M =
[[131 140 146 126]
 [128 124 129 128]
 [136 134 134 121]
 [131 118 125 125]
 [133 143 154 124]
 [117 120 122 138]
 [123 123 127 135]
 [128 132 134 127]
 [126 125 120 129]
 [124 118 108 132]
 [126 119 131 135]
 [126 128 130 128]
 [127 119 132 135]]
Indices start at 1.
row 1 col 1 = 131
row 8 col 4 = 127
row 10 col 1 = 124
row 1 col 3 = 146
row 1 col 4 = 126
row 3 col 4 = 121
row 2 col 4 = 128
row 3 col 2 = 134
row 12 col 3 = 130
row 8 col 2 = 132
row 11 col 4 = 135
row 4 col 3 = 125
row 11 col 2 = 119
row 5 col 3 = 154
row 10 col 3 = 108
row 7 col 4 = 135
row 9 col 2 = 125
row 8 col 1 = 128
row 6 col 3 = 122
row 13 col 2 = 119

a =
[[125 123 139 137 132 127 127]
 [121 116 126 125 125 124 125]
 [117 115 135 136 133 126 122]
 [122 119 115 120 120 125 127]
 [125 126 121 122 125 127 126]
 [120 116 118 119 124 121 120]
 [142 149 126 131 127 137 137]
 [133 137 119 118 118 132 131]
 [133 131 140 139 137 131 131]
 [121 122 124 124 125 126 125]
 [126 125 125 129 131 125 128]
 [128 132 141 145 141 127 131]
 [118 118 142 143 142 124 123]
 [140 146 130 128 126 135 135]
 [122 122 128 128 130 125 125]]
Indices start at 1.
(1, 1) = 125
(5, 4) = 122
(4, 5) = 120
(12, 5) = 141
(8, 7) = 131
(13, 4) = 143
(3, 5) = 133
(5, 1) = 125
(8, 4) = 118
(4, 1) = 122
(11, 7) = 128
(12, 7) = 131
(9, 4) = 139
(7, 3) = 126
(11, 3) = 125
(11, 5) = 131
(7, 1) = 142
(6, 2) = 116
(1, 7) = 127
(6, 7) = 120
(10, 1) = 121
(5, 2) = 126
(2, 1) = 121
(14, 3) = 130
(1, 3) = 139
(7, 2) = 149
(15, 2) = 122
(12, 6) = 127
(2, 3) = 126
(14, 4) = 128
(3, 3) = 135

data =
[[147 155 140 129 127 129 128 128 129 128 128 128 128 128 128 127]
 [128 128 129 127 127 129 128 128 129 128 128 128 132 146 154 142]
 [128 128 133 147 151 139 132 128 129 128 128 128 128 128 128 129]
 [128 128 129 127 130 144 153 142 132 128 128 128 128 128 128 127]
 [134 147 153 140 130 129 128 128 129 128 128 128 127 128 128 127]
 [128 128 129 142 155 144 132 128 129 128 128 128 128 128 128 129]
 [128 128 129 127 127 129 132 146 155 140 130 128 128 128 128 127]
 [128 128 129 127 127 132 143 153 145 132 129 128 128 128 128 127]
 [134 151 153 137 130 127 128 128 129 128 128 128 128 128 128 127]
 [128 128 129 127 130 139 153 149 132 129 128 128 128 128 128 129]]
Indices start at 1.
(1, 1): 147
(1, 4): 129
(9, 5): 130
(3, 5): 151
(10, 10): 129
(10, 4): 127
(5, 5): 130
(6, 2): 128
(8, 9): 145
(4, 8): 142
(5, 8): 128
(2, 16): 142
(5, 6): 129
(6, 15): 128
(4, 6): 144
(3, 13): 128
(3, 14): 128
(3, 9): 129
(2, 13): 132
(5, 12): 128
(7, 14): 128
(8, 7): 143
(5, 13): 127
(7, 2): 128
(1, 5): 127
(4, 7): 153
(1, 12): 128
(9, 14): 128
(4, 13): 128
(9, 6): 127
(6, 1): 128
(1, 10): 128
(6, 14): 128

m =
[[137 130 118 128 138 128]
 [141 124 116 131 140 126]
 [138 131 117 135 140 120]
 [126 118 123 135 135 135]
 [143 129 115 125 136 136]
 [138 141 107 128 154 119]
 [111 147 142 109 116 152]
 [113 132 127 112 143 133]
 [126 147 141 121 115 115]
 [136 142 123 117 128 138]]
Indices start at 1.
(1, 1) = 137
(7, 3) = 142
(2, 1) = 141
(9, 2) = 147
(3, 4) = 135
(4, 6) = 135
(5, 2) = 129
(8, 1) = 113
(1, 4) = 128
(2, 2) = 124
(6, 2) = 141
(3, 6) = 120
(1, 5) = 138
(7, 2) = 147
(5, 4) = 125
(9, 1) = 126
(5, 1) = 143
(3, 3) = 117
(6, 4) = 128
(10, 1) = 136
(2, 6) = 126
(4, 3) = 123
(2, 5) = 140

arr =
array([[129, 119, 139, 121, 135, 120, 132, 137, 119, 134, 125, 120],
       [128, 133, 112, 144, 113, 141, 124, 106, 140, 120, 135, 134],
       [143, 109, 134, 127, 126, 120, 144, 140, 114, 143, 133, 113]])
Indices start at 1.
row 1 col 1 = 129
row 2 col 4 = 144
row 1 col 4 = 121
row 2 col 6 = 141
row 2 col 12 = 134
row 1 col 7 = 132
row 1 col 9 = 119
row 2 col 3 = 112
row 3 col 5 = 126
row 3 col 4 = 127
row 1 col 10 = 134
row 1 col 12 = 120
row 3 col 8 = 140
row 2 col 7 = 124
row 3 col 7 = 144
row 2 col 8 = 106
row 3 col 1 = 143
row 1 col 11 = 125
row 1 col 5 = 135
row 3 col 10 = 143

B =
array([[120, 125, 138, 119, 112, 128, 115, 152, 124, 141, 139, 115],
       [124, 145, 138, 141, 150, 115, 124, 127, 113, 142, 130, 115]])
Rows and columns are counted from 1.
row 1 col 1 -> 120
row 1 col 12 -> 115
row 1 col 7 -> 115
row 1 col 8 -> 152
row 1 col 5 -> 112
row 2 col 5 -> 150
row 2 col 1 -> 124
row 2 col 9 -> 113
row 2 col 11 -> 130
row 2 col 2 -> 145
row 1 col 6 -> 128
row 2 col 7 -> 124
row 2 col 10 -> 142
